Below is a small trained network, with its code and all its weights. Each question gives an input and a target symbol and asks what happens when units are switched off, that is, made to give their printed mean instead of their output.

import numpy as np


def w(rows, s, z=0):
    codes = np.array(rows[::2]) - 128.0
    scale = np.full(codes.shape[1], s)
    scale[-1] = z or s
    return codes * scale


def f(y):
    return y / 2 * (1 + np.tanh(0.7978845608 * (y + 0.044715 * y**3)))


def softmax(a):
    e = np.exp(a - a.max(-1, keepdims=True))
    return e / e.sum(-1, keepdims=True)


def log_softmax(a):
    a = a - a.max(-1, keepdims=True)
    return a - np.log(np.exp(a).sum(-1, keepdims=True))


def net(x, mask):
    ids = ['αγδηθμξπτφω'.index(c) for c in x.split()]
    T = len(ids)
    res = E[ids] + P[:T]
    u = 0
    for l in range(2):
        q, k, v = (res @ M[l].T for M in (Q, K, V))
        z = softmax(np.where(np.tri(T) > 0, q @ k.T / 2**0.5, -1e9)) @ v
        res = res + np.where(mask[u], z, O[l][:, -1]) @ O[l][:, :-1]
        u += 1
        y = f(res @ A[l][:, :-1].T + A[l][:, -1])
        res = res + np.where(mask[u : u + 12], y, B[l][:, -1]) @ B[l][:, :-1]
        u += 12
    return log_softmax(res[-1] @ U[:, :-1].T + U[:, -1])


Q, K, V, O, A, B = {}, {}, {}, {}, {}, {}
E = w([
[146,112,122,185,153,152,127,195,78,103],'α',
[92,104,163,164,172,179,105,146,109,103],'γ',
[37,100,110,203,68,186,123,144,225,146],'δ',
[122,143,94,93,149,191,132,91,198,200],'η',
[145,56,4,185,168,84,103,94,157,77],'θ',
[159,187,185,172,149,75,141,55,139,110],'μ',
[116,144,117,161,123,94,89,149,46,136],'ξ',
[109,72,116,159,190,86,150,120,60,72],'π',
[225,146,60,159,114,132,155,129,189,198],'τ',
[129,188,116,58,78,132,168,152,148,75],'φ',
[105,112,190,154,147,103,174,115,167,36],'ω',
],0.015)
P = w([
[99,134,152,115,129,87,55,170,99,147],'0',
[16,23,172,70,92,34,134,140,78,204],'1',
[139,100,92,100,141,138,100,187,76,143],'2',
[161,152,158,100,107,111,168,158,58,178],'3',
[98,86,73,125,145,147,128,162,128,121],'4',
[80,94,84,133,137,145,155,176,153,137],'5',
[80,118,103,153,176,149,162,160,135,101],'6',
[56,139,93,156,179,129,172,163,135,95],'7',
[81,177,67,157,192,155,167,152,122,86],'8',
[97,246,84,157,141,202,176,195,183,144],'9',
[127,160,9,186,253,128,152,96,117,38],'10',
[22,157,64,215,211,183,202,140,170,59],'11',
[110,246,46,142,146,159,214,163,164,113],'12',
[83,224,79,193,185,200,190,200,179,116],'13',
],0.0055)
Q[0] = w([
[217,246,192,123,106,70,141,71,94,226],'L0H0',
[169,58,77,81,68,150,2,28,149,213],'L0H0',
],0.0048)
K[0] = w([
[54,28,167,95,151,45,121,209,135,132],'L0H0',
[199,110,189,2,160,103,108,191,3,86],'L0H0',
],0.005)
V[0] = w([
[171,108,24,47,232,149,176,167,41,155],'L0H0',
[60,148,242,81,154,253,57,167,65,116],'L0H0',
],0.006)
O[0] = w([
[171,92,120,45,196,153,194,184,49,183,2],'L0H0',
[87,238,201,75,186,76,105,255,164,136,90],'L0H0',
],0.0096,0.00096)
A[0] = w([
[81,140,85,140,102,155,92,147,192,113,34],'L0N0',
[105,152,145,128,82,76,106,99,199,2,85],'L0N1',
[90,99,12,56,180,119,9,35,214,174,142],'L0N2',
[100,121,89,142,98,115,11,97,89,92,90],'L0N3',
[78,72,93,184,177,82,142,143,156,83,254],'L0N4',
[155,140,82,130,114,188,59,121,188,186,211],'L0N5',
[98,153,154,23,106,148,184,137,121,153,105],'L0N6',
[134,129,111,196,151,200,204,200,118,89,158],'L0N7',
[66,156,121,173,103,140,217,168,122,60,245],'L0N8',
[169,82,62,80,101,181,148,212,58,134,147],'L0N9',
[180,200,135,214,211,179,97,110,115,154,205],'L0N10',
[62,144,42,123,136,175,219,140,181,99,218],'L0N11',
],0.006,0.003)
B[0] = w([
[89,122,184,114,137,166,83,161,89,134,145],'L0N0',
[203,133,159,150,140,158,169,184,104,63,182],'L0N1',
[135,202,254,100,90,145,125,186,106,134,154],'L0N2',
[65,42,81,107,128,98,128,187,113,138,138],'L0N3',
[96,222,109,125,207,154,119,128,57,41,253],'L0N4',
[47,122,190,141,92,171,85,116,157,112,163],'L0N5',
[204,127,136,134,74,63,71,101,93,175,133],'L0N6',
[120,90,140,38,248,114,94,75,144,102,210],'L0N7',
[92,176,50,20,160,125,117,156,78,94,251],'L0N8',
[59,84,147,122,189,89,95,44,135,122,159],'L0N9',
[55,104,75,130,74,80,162,36,205,105,189],'L0N10',
[121,164,98,60,179,215,82,84,149,140,239],'L0N11',
],0.0057,0.0066)
Q[1] = w([
[27,126,123,136,145,140,99,208,64,100],'L1H0',
[253,83,199,81,67,92,204,184,105,187],'L1H0',
],0.005)
K[1] = w([
[177,174,136,126,165,74,187,86,212,143],'L1H0',
[110,3,202,186,85,38,18,237,60,157],'L1H0',
],0.004)
V[1] = w([
[50,121,194,254,181,52,210,68,196,176],'L1H0',
[86,157,156,144,42,204,43,111,200,234],'L1H0',
],0.0055)
O[1] = w([
[78,161,113,130,159,65,94,1,245,137,23],'L1H0',
[108,182,80,209,217,157,220,142,121,171,2],'L1H0',
],0.0093,0.0054)
A[1] = w([
[169,120,199,69,202,97,122,124,160,102,70],'L1N0',
[170,140,127,132,105,67,76,135,184,197,100],'L1N1',
[157,34,157,179,113,171,127,128,90,138,189],'L1N2',
[36,111,46,63,107,67,52,93,112,153,131],'L1N3',
[131,35,112,157,107,217,107,65,80,91,160],'L1N4',
[149,112,165,158,66,159,61,182,211,129,115],'L1N5',
[106,145,81,158,28,42,41,176,105,155,82],'L1N6',
[150,113,40,140,213,204,185,179,176,147,252],'L1N7',
[105,97,151,82,254,241,104,187,102,170,171],'L1N8',
[129,180,180,158,152,18,125,210,114,143,88],'L1N9',
[140,78,183,139,82,96,30,147,114,105,74],'L1N10',
[182,133,170,70,49,137,172,110,51,127,48],'L1N11',
],0.0058,0.0033)
B[1] = w([
[188,76,171,110,199,62,94,147,194,209,150],'L1N0',
[155,54,153,94,148,145,78,172,167,83,124],'L1N1',
[130,105,72,114,35,61,157,181,121,110,138],'L1N2',
[87,76,181,232,184,133,40,132,140,123,180],'L1N3',
[78,81,120,116,91,67,192,165,215,70,195],'L1N4',
[120,152,163,122,140,153,190,164,129,59,133],'L1N5',
[127,106,233,168,253,159,53,188,140,163,131],'L1N6',
[62,62,74,37,183,126,160,107,36,143,187],'L1N7',
[194,157,174,80,85,28,150,118,105,162,247],'L1N8',
[121,124,56,96,122,46,139,160,170,175,137],'L1N9',
[242,56,198,160,132,182,164,156,130,131,154],'L1N10',
[112,95,110,161,127,99,104,67,191,205,150],'L1N11',
],0.006,0.011)
U = w([
[182,91,163,109,179,101,94,126,143,185,18],'α',
[123,152,112,58,199,33,80,173,209,157,189],'γ',
[66,169,132,204,149,217,169,214,142,98,74],'δ',
[137,187,182,100,226,134,182,48,46,212,41],'η',
[120,28,126,145,24,114,129,104,135,155,65],'θ',
[88,182,129,186,113,139,57,6,178,95,192],'μ',
[84,116,121,153,145,134,26,155,60,177,190],'ξ',
[185,41,210,85,150,162,55,40,87,165,74],'π',
[91,55,23,134,139,172,172,44,176,185,252],'τ',
[194,143,126,107,2,116,177,190,33,133,219],'φ',
[163,77,223,153,137,232,113,142,154,63,127],'ω',
],0.0051,0.0035)

Each question gives the input, a string of symbols that net reads in full, and the target symbol t.
The units are the heads (2 rows each of Q, K, V and O) and the neurons (one row each of A and B). Each row of codes is followed by its name. A weight is (code - 128) times the scale printed after its matrix; where a second scale follows, it is the last column's (O, A, B and U).
mask holds one flag per unit, layer by layer, with each layer's heads first. A switched-off unit (its flag False) gives its mean, the last column of its rows in O or B, instead of its output. The means were averaged over made-up inputs and are rounded, as every weight is.
A unit's drop is (log p(t) with every unit on - log p(t) with that unit switched off) / (log p(t) with every unit on - log p(t) with every unit switched off).
The circuit of an input: a set's keep is (log p(t) with only the set's units on - log p(t) with every unit switched off) / (log p(t) with every unit on - log p(t) with every unit switched off). Starting from the 12 units with the biggest drops (on a tie, the unit counted first), units are removed one at a time, each time the one whose removal leaves the highest keep (on an exact tie, the one counted first), for as long as the keep stays at least 0.8.
units of the circuit, in order: the units of the circuit, biggest drop first
unit that matters most: the unit with the biggest drop
k most important neurons: the k neurons with the biggest drops, biggest first
k most important neurons of layer l: the k neurons of layer l with the biggest drops, biggest first
input ω ξ φ μ τ δ ω γ γ δ π μ θ γ, target μ: units of the circuit, in order -> L1H0, L0N10, L0H0
input π π γ, target π: most important neuron -> L1N10
input φ ω η, target φ: units of the circuit, in order -> L1H0, L1N8
input γ τ θ γ δ ω τ, target τ: units of the circuit, in order -> L1H0, L1N8, L1N7, L0N10
input π γ φ α τ θ η π ξ γ π α, target γ: 3 most important neurons of layer 0 -> L0N7, L0N9, L0N4
input μ ω μ γ π γ α η γ δ α, target η: units of the circuit, in order -> L1H0, L0N11, L1N7, L0N7
input π γ τ γ γ γ ω τ ω τ μ α, target τ: units of the circuit, in order -> L0H0, L1N4
input γ δ μ ω π φ γ π, target φ: units of the circuit, in order -> L0N11, L1H0, L0N8
input π π π ω γ π θ π, target π: units of the circuit, in order -> L1H0, L0H0
input ξ φ φ ω, target φ: units of the circuit, in order -> L1H0, L1N3
input φ φ γ γ φ δ γ γ, target φ: 2 most important neurons of layer 1 -> L1N8, L1N3
input ξ γ μ, target γ: units of the circuit, in order -> L0H0, L1N9
input γ δ ω ω γ, target ω: 3 most important neurons -> L0N1, L1N10, L0N8
input γ γ η π η δ, target η: most important neuron -> L1N8
input τ ξ θ, target τ: 2 most important neurons of layer 1 -> L1N4, L1N7
input δ δ α, target δ: 2 most important neurons -> L1N8, L0N11
input η π φ ω π δ π θ μ φ δ τ τ δ, target τ: 2 most important neurons -> L1N7, L0N11
input γ ω γ, target γ: 3 most important neurons -> L1N9, L1N0, L0N7
input φ γ ω δ γ ω ξ γ γ γ φ φ, target φ: 2 most important neurons -> L0N8, L0N11
input π ξ τ μ μ π γ δ, target μ: 2 most important neurons -> L0N0, L0N5
input π τ φ μ π δ ω α, target ω: 2 most important neurons of layer 0 -> L0N1, L0N11
input τ φ γ φ π γ ξ γ τ γ γ, target τ: unit that matters most -> L0N10
input ω γ γ γ π π ξ ξ π φ γ δ, target φ: 2 most important neurons -> L1N8, L0N0
input ω μ δ μ μ γ γ γ γ φ γ, target φ: 3 most important neurons -> L0N11, L0N8, L1N8
input μ π ω α ω, target ω: 3 most important neurons -> L0N1, L1N10, L1N8
input ω ω η μ π γ δ η, target η: 2 most important neurons -> L0N11, L1N4
input δ ξ ξ ω θ, target ω: unit that matters most -> L1H0
input ω γ θ, target ω: 2 most important neurons -> L1N10, L0N1
